grid =
-0.58,-1.49,0.85,0.47,0.02,-1.65,0.07
-1.57,1.10,0.76,-1.32,0.40,-0.11,-0.27
1.57,-1.51,0.36,1.48,-0.88,-0.70,0.14
0.47,0.34,0.75,-0.58,0.19,0.83,-0.80
1.22,0.40,0.72,0.74,-0.89,0.26,0.58
0.34,0.09,1.44,0.82,-0.41,1.49,-1.54
0.87,1.08,-0.23,-0.27,0.12,0.07,-0.63
-0.68,0.91,-0.89,0.14,-0.11,0.37,0.14
0.71,-0.91,0.03,-0.61,-0.02,0.69,-0.14
Which number is the entry just left of 0.37?
Answer: -0.11
Which number is the entry directly below 0.72?
Answer: 1.44
The smallest entry in the last row: -0.91
Which number is the last entry, reading row by row?
Answer: -0.14
Which number is the entry in the bottom-left corner?
Answer: 0.71
Which number is the first entry, reading row by row?
Answer: -0.58
Which number is the last entry of the largest entry's row?
Answer: 0.14
The first entry on the diagonal from the top-right corner is 0.07
The entry just left of the smallest entry is 0.02
The entry just right of -1.49 -> 0.85
The fifth entry from the end, reading row by row is 0.03
The maximum -> 1.57
The second entry from the end, reading row by row is 0.69
The third entry from the end, reading row by row -> -0.02
Which number is the entry directly above 1.08?
Answer: 0.09
Which number is the entry directly above -1.54?
Answer: 0.58
The entry just right of 1.48 is -0.88
The fourth entry, reading row by row is 0.47
The entry just right of the largest entry is -1.51
Which number is the second smallest entry?
Answer: -1.57
Which number is the 3rd entry on the main diagonal?
Answer: 0.36
Which number is the third largest entry?
Answer: 1.48
The entry directly below 0.83 is 0.26
Which number is the 4th-last entry, reading row by row?
Answer: -0.61
Which number is the entry just left of 0.09?
Answer: 0.34
The second largest entry is 1.49
The 3rd smallest entry is -1.54
Which number is the smallest entry in the first row?
Answer: -1.65
Which number is the second entry, reading row by row?
Answer: -1.49

B = [ 0 -9 -3 42]
Find the smallest entry.
A: -9
The entry just right of -3: 42

data = [28 -1  0 39  3]
The third smallest entry -> 3
Read off the second entry.
A: -1
The entry just left of 3 -> 39

A =
3609,5541,4803,4011,7031,7251,6558,4276,3932,4358,6036,4401,6425
5975,5131,5225,7535,6702,3328,7006,5979,4955,6989,4017,6275,4999
6241,5503,3636,6457,4329,4626,1502,6732,7065,5978,7324,5347,6074
5196,6313,8252,5419,4583,6504,4246,4506,5007,5716,4100,4530,8094
5037,6371,5650,4577,7543,3578,5218,4903,4567,3848,5260,2985,6559
The maximum is 8252
Which number is the entry just right of 5131?
A: 5225
The first entry on the main diagonal -> 3609
The entry directly below the smallest entry -> 4246
The largest entry in the first column is 6241
Which number is the entry directly below 4583?
A: 7543
Which number is the bottom-right entry?
A: 6559
Which number is the 3rd entry in reading order?
A: 4803
Which number is the 3rd smallest entry?
A: 3328
Which number is the largest entry in the last column?
A: 8094
The smallest entry -> 1502
Which number is the entry just left of 5347?
A: 7324
Which number is the second entry on the diagonal from the top-right corner?
A: 6275
The fifth-last entry, reading row by row is 4567
The entry directly below the largest entry is 5650
The entry in the top-right corner: 6425
The entry in the bottom-left corner: 5037
Which number is the entry directly below 6504?
A: 3578
The entry directly above 6241 -> 5975
The entry just left of the centre entry: 4626
Which number is the median of all entries?
A: 5260
Which number is the 4th entry, reading row by row?
A: 4011
The second entry, reading row by row -> 5541
The entry directly above 6371 is 6313
The entry just left of 7065 -> 6732
The entry directly below 7031: 6702
The first entry of the largest entry's row -> 5196
The 2nd-last entry, reading row by row is 2985
The largest entry in the first row: 7251
